Here is a tiny trained network, its code and every weight. The questions are about switching its units off for an input and a class, where a switched-off unit gives its printed mean instead of its output.

import numpy as np


def w(rows, s, z=0):
    codes = np.array(rows[::2]) - 128.0
    scale = np.full(codes.shape[1], s)
    scale[-1] = z or s
    return codes * scale


def f(y):
    return np.maximum(y, 0)


def log_softmax(a):
    a = a - a.max(-1, keepdims=True)
    return a - np.log(np.exp(a).sum(-1, keepdims=True))


def net(x, mask):
    res = np.array(x, float).reshape(1, 4) / 4 @ E
    y = f(res @ A[0][:, :-1].T + A[0][:, -1])
    res = res + np.where(mask, y, B[0][:, -1]) @ B[0][:, :-1]
    return log_softmax(res[-1] @ U[:, :-1].T + U[:, -1])


A, B = {}, {}
E = w([
[101,164,225,172,94,52,63],'x0',
[152,14,82,139,34,134,104],'x1',
[82,90,149,49,157,6,140],'x2',
[109,120,171,103,83,171,150],'x3',
],0.012)
A[0] = w([
[146,135,177,177,96,102,109,64],'N1',
[163,196,117,176,83,173,102,24],'N2',
[103,74,120,142,105,189,76,167],'N3',
[134,105,109,136,135,144,173,5],'N4',
[98,148,172,182,88,98,85,7],'N5',
[130,247,170,127,155,146,163,137],'N6',
[170,128,192,165,111,108,85,44],'N7',
[154,81,100,132,70,106,92,103],'N8',
[99,115,165,123,128,145,132,94],'N9',
[150,74,113,166,58,120,94,102],'N10',
[101,196,126,125,167,131,164,178],'N11',
[154,107,91,133,149,170,200,42],'N12',
[116,139,163,201,110,130,105,35],'N13',
[162,170,117,242,97,168,132,44],'N14',
[71,75,159,110,148,65,146,42],'N15',
],0.013,0.0014)
B[0] = w([
[107,27,62,180,189,177,182,190],'N1',
[44,179,54,57,23,1,162,217],'N2',
[118,124,207,109,90,148,111,201],'N3',
[116,84,123,154,187,132,118,164],'N4',
[175,106,103,214,111,192,167,207],'N5',
[196,109,194,111,140,144,12,246],'N6',
[133,95,91,163,178,204,204,192],'N7',
[188,158,244,52,81,185,17,217],'N8',
[119,139,82,91,123,159,132,149],'N9',
[221,114,205,89,140,158,74,229],'N10',
[191,174,180,77,144,183,114,211],'N11',
[63,86,100,236,221,133,202,210],'N12',
[92,128,52,194,185,102,142,182],'N13',
[81,171,130,84,31,98,176,233],'N14',
[61,119,76,98,46,57,170,219],'N15',
],0.0078,0.014)
U = w([
[166,130,166,73,112,172,54,156],'0',
[39,126,100,62,31,26,228,209],'1',
[99,18,99,188,169,192,248,2],'2',
],0.011,0.0019)

Each question gives the input, the list of numbers given to net, and the class t.
The units are the neurons (one row each of A and B). Each row of codes is followed by its name. A weight is (code - 128) times the scale printed after its matrix; where a second scale follows, it is the last column's (A, B and U).
mask holds one flag per neuron, in row order. A switched-off neuron (its flag False) gives its mean, the last column of its row in B, instead of its output. The means were averaged over made-up inputs and are rounded, as every weight is.
A unit's drop is (log p(t) with every unit on - log p(t) with that unit switched off) / (log p(t) with every unit on - log p(t) with every unit switched off).
The circuit of an input: a set's keep is (log p(t) with only the set's units on - log p(t) with every unit switched off) / (log p(t) with every unit on - log p(t) with every unit switched off). Starting from the 12 units with the biggest drops (on a tie, the unit counted first), units are removed one at a time, each time the one whose removal leaves the highest keep (on an exact tie, the one counted first), for as long as the keep stays at least 0.8.
circuit, biggest first: the units of the circuit, biggest drop first
most important unit: the unit with the biggest drop
k most important neurons: the k neurons with the biggest drops, biggest first
drop when u is switched off: that unit's drop, to one decimal
input [2,-3,-4,5], class 1: 2 most important neurons : [N2; N8]
input [8,-1,-8,1], class 1: circuit, biggest first : [N2]
input [7,-8,6,-8], class 0: 4 most important neurons : [N6; N11; N12; N2]
input [4,-1,3,-6], class 2: circuit, biggest first : [N2; N8]
input [-4,-3,3,-3], class 2: circuit, biggest first : [N2; N8]
input [-5,7,-8,8], class 1: 2 most important neurons : [N2; N14]
input [-5,7,7,4], class 0: 2 most important neurons : [N8; N2]
input [-6,8,-8,-7], class 0: 3 most important neurons : [N10; N8; N15]
input [6,-7,-8,2], class 1: 2 most important neurons : [N2; N14]
input [-2,-8,7,-3], class 0: 3 most important neurons : [N6; N11; N2]
input [-3,8,-8,6], class 0: 3 most important neurons : [N10; N8; N15]
input [-5,-6,6,-6], class 0: 3 most important neurons : [N2; N11; N14]
input [7,6,1,6], class 2: 2 most important neurons : [N1; N7]
input [-6,8,-1,-3], class 0: most important unit : N8
input [6,-2,-5,-2], class 2: 3 most important neurons : [N1; N7; N5]
input [-2,3,-4,-8], class 1: 2 most important neurons : [N6; N14]
input [8,0,6,1], class 2: drop when N5 is switched off : 0.3
input [2,-3,-5,2], class 1: drop when N2 is switched off : 0.6
input [2,-1,-2,3], class 1: drop when N8 is switched off : 0.6
input [-7,8,4,-5], class 0: circuit, biggest first : [N8]
